Below are the code and all the weights of a small trained network. Each question names an input and a target symbol and asks about switching units off, where a switched-off unit gives its printed mean instead of its output.

import numpy as np


def w(rows, s, z=0):
    codes = np.array(rows[::2]) - 128.0
    scale = np.full(codes.shape[1], s)
    scale[-1] = z or s
    return codes * scale


def f(y):
    return np.maximum(y, 0)


def softmax(a):
    e = np.exp(a - a.max(-1, keepdims=True))
    return e / e.sum(-1, keepdims=True)


def log_softmax(a):
    a = a - a.max(-1, keepdims=True)
    return a - np.log(np.exp(a).sum(-1, keepdims=True))


def net(x, mask):
    ids = ['αβδεζθξπφ'.index(c) for c in x.split()]
    T = len(ids)
    res = E[ids] + P[:T]
    r = res
    for j in range(2):
        rows = slice(2 * j, 2 * j + 2)
        q, k, v = (r @ M[0][rows].T for M in (Q, K, V))
        z = softmax(np.where(np.tri(T) > 0, q @ k.T / 2**0.5, -1e9)) @ v
        o = O[0][rows]
        res = res + np.where(mask[j], z, o[:, -1]) @ o[:, :-1]
    y = f(res @ A[0][:, :-1].T + A[0][:, -1])
    res = res + np.where(mask[2:6], y, B[0][:, -1]) @ B[0][:, :-1]
    return log_softmax(res[-1] @ U[:, :-1].T + U[:, -1])


Q, K, V, O, A, B = {}, {}, {}, {}, {}, {}
E = w([
[150,69,142,134,111,116],'α',
[128,150,196,21,192,111],'β',
[70,111,106,151,66,109],'δ',
[92,109,254,136,43,65],'ε',
[21,142,189,52,138,103],'ζ',
[100,75,24,107,121,192],'θ',
[76,85,133,166,42,167],'ξ',
[6,171,28,94,76,138],'π',
[192,48,137,100,64,224],'φ',
],0.0084)
P = w([
[189,94,106,183,144,52],'0',
[107,42,138,175,169,101],'1',
[190,76,75,90,99,43],'2',
[94,48,162,146,154,129],'3',
[188,93,90,65,79,72],'4',
[90,61,179,123,138,158],'5',
[190,116,102,38,67,100],'6',
[92,90,198,104,125,188],'7',
[193,145,122,25,47,128],'8',
[97,116,218,86,114,224],'9',
[195,163,140,3,30,166],'10',
[85,116,222,82,90,249],'11',
],0.0067)
Q[0] = w([
[234,250,65,210,128,105],'h1',
[103,201,150,238,207,165],'h1',
[186,213,157,214,214,131],'h2',
[30,112,224,235,233,183],'h2',
],0.022)
K[0] = w([
[144,109,146,158,170,22],'h1',
[150,101,29,209,159,172],'h1',
[158,67,90,158,206,85],'h2',
[141,137,4,249,107,180],'h2',
],0.024)
V[0] = w([
[67,174,41,125,192,148],'h1',
[192,34,88,146,119,217],'h1',
[57,157,168,81,142,115],'h2',
[211,147,172,52,252,136],'h2',
],0.022)
O[0] = w([
[28,105,136,209,185,130,71],'h1',
[192,79,222,138,196,32,88],'h1',
[102,28,101,95,115,84,216],'h2',
[171,89,76,180,255,98,10],'h2',
],0.012,0.011)
A[0] = w([
[73,73,244,130,206,71,162],'n1',
[127,194,172,126,71,206,52],'n2',
[80,31,250,176,176,233,3],'n3',
[48,64,119,150,106,161,151],'n4',
],0.013,0.0018)
B[0] = w([
[81,68,118,158,113,191,165],'n1',
[143,162,70,177,145,130,253],'n2',
[183,144,149,118,114,7,171],'n3',
[130,128,175,81,192,158,229],'n4',
],0.016,0.029)
U = w([
[151,89,47,166,209,101,72],'α',
[198,136,154,168,163,201,1],'β',
[52,155,95,190,118,132,95],'δ',
[150,164,132,186,131,183,85],'ε',
[47,163,121,209,175,254,93],'ζ',
[39,106,109,180,107,80,180],'θ',
[118,156,94,111,30,108,186],'ξ',
[171,184,186,94,141,45,194],'π',
[69,86,140,81,78,240,145],'φ',
],0.0043,0.0033)

Each question gives the input, a string of symbols that net reads in full, and the target symbol t.
The units are the heads (2 rows each of Q, K, V and O) and the neurons (one row each of A and B). Each row of codes is followed by its name. A weight is (code - 128) times the scale printed after its matrix; where a second scale follows, it is the last column's (O, A, B and U).
mask holds one flag per unit, heads first, then neurons. A switched-off unit (its flag False) gives its mean, the last column of its rows in O or B, instead of its output. The means were averaged over made-up inputs and are rounded, as every weight is.
A unit's drop is (log p(t) with every unit on - log p(t) with that unit switched off) / (log p(t) with every unit on - log p(t) with every unit switched off).
The circuit of an input: a set's keep is (log p(t) with only the set's units on - log p(t) with every unit switched off) / (log p(t) with every unit on - log p(t) with every unit switched off). Starting from all 6 units, units are removed one at a time, each time the one whose removal leaves the highest keep (on an exact tie, the one counted first), for as long as the keep stays at least 0.8.
circuit, biggest first: the units of the circuit, biggest drop first
most important unit: the unit with the biggest drop
top k neurons: the k neurons with the biggest drops, biggest first
heads that matter: for each layer, one digit per head in row order, 1 if its drop is at least 0.15 and else 0, layers parted by /
input π π π, target ζ: heads that matter => 11
input π φ ζ ζ ζ φ ξ β, target φ: circuit, biggest first => (h1 n1)
input π ξ β ε θ π α, target ξ: circuit, biggest first => (h1)
input φ α ε ε θ π π δ, target π: circuit, biggest first => (h1 n3 n4)
input π β ζ ξ, target ξ: circuit, biggest first => (h1 h2 n4)
input ξ ε δ, target ξ: heads that matter => 10
input ζ π β ε ζ α α δ θ δ, target θ: circuit, biggest first => (h1 n1 n3)
input π ε β ζ ζ φ ξ α ζ δ δ, target φ: top 3 neurons => (n2 n3 n4)
input θ ζ ζ ε, target ζ: circuit, biggest first => (n3 h2)
input β ζ α π ξ, target φ: circuit, biggest first => (n2 h2 n3)
input β ζ ζ δ, target ζ: top 3 neurons => (n2 n3 n4)
input π π δ β π π β ξ, target π: circuit, biggest first => (h1 n3)
input π ζ ε θ π ζ δ α π ε, target π: top 3 neurons => (n3 n4 n1)
input α β α θ ε ζ ζ, target φ: circuit, biggest first => (h2 n2 n3)
input ζ π ζ ζ, target π: circuit, biggest first => (n3 h1)
input β ξ φ φ ξ, target α: circuit, biggest first => (h2)
input π ζ δ ζ, target ζ: circuit, biggest first => (h2 n2 h1)
input ε ζ ε β β ζ ε ε π π ζ β, target π: circuit, biggest first => (n3 h1)
input ξ φ ζ ξ ζ β ε ε, target ε: top 3 neurons => (n2 n3 n1)
input δ ζ π π θ π ζ θ ε θ, target θ: heads that matter => 10
input ε π ζ δ φ φ, target φ: circuit, biggest first => (n1 h1)
input ζ ζ π, target φ: heads that matter => 11
input ζ π α ξ π α, target π: heads that matter => 10
input ε π φ α ζ θ π ε α, target ξ: circuit, biggest first => (h1 n4)
input ζ π π, target φ: most important unit => n2
input ε δ φ, target ξ: top 2 neurons => (n4 n1)
input ζ π α ζ φ β β π π δ, target π: most important unit => h1
input α α ε π α α β ε π, target ξ: top 2 neurons => (n4 n1)
input π α α, target π: heads that matter => 11
input α δ θ ε, target θ: top 3 neurons => (n1 n3 n4)
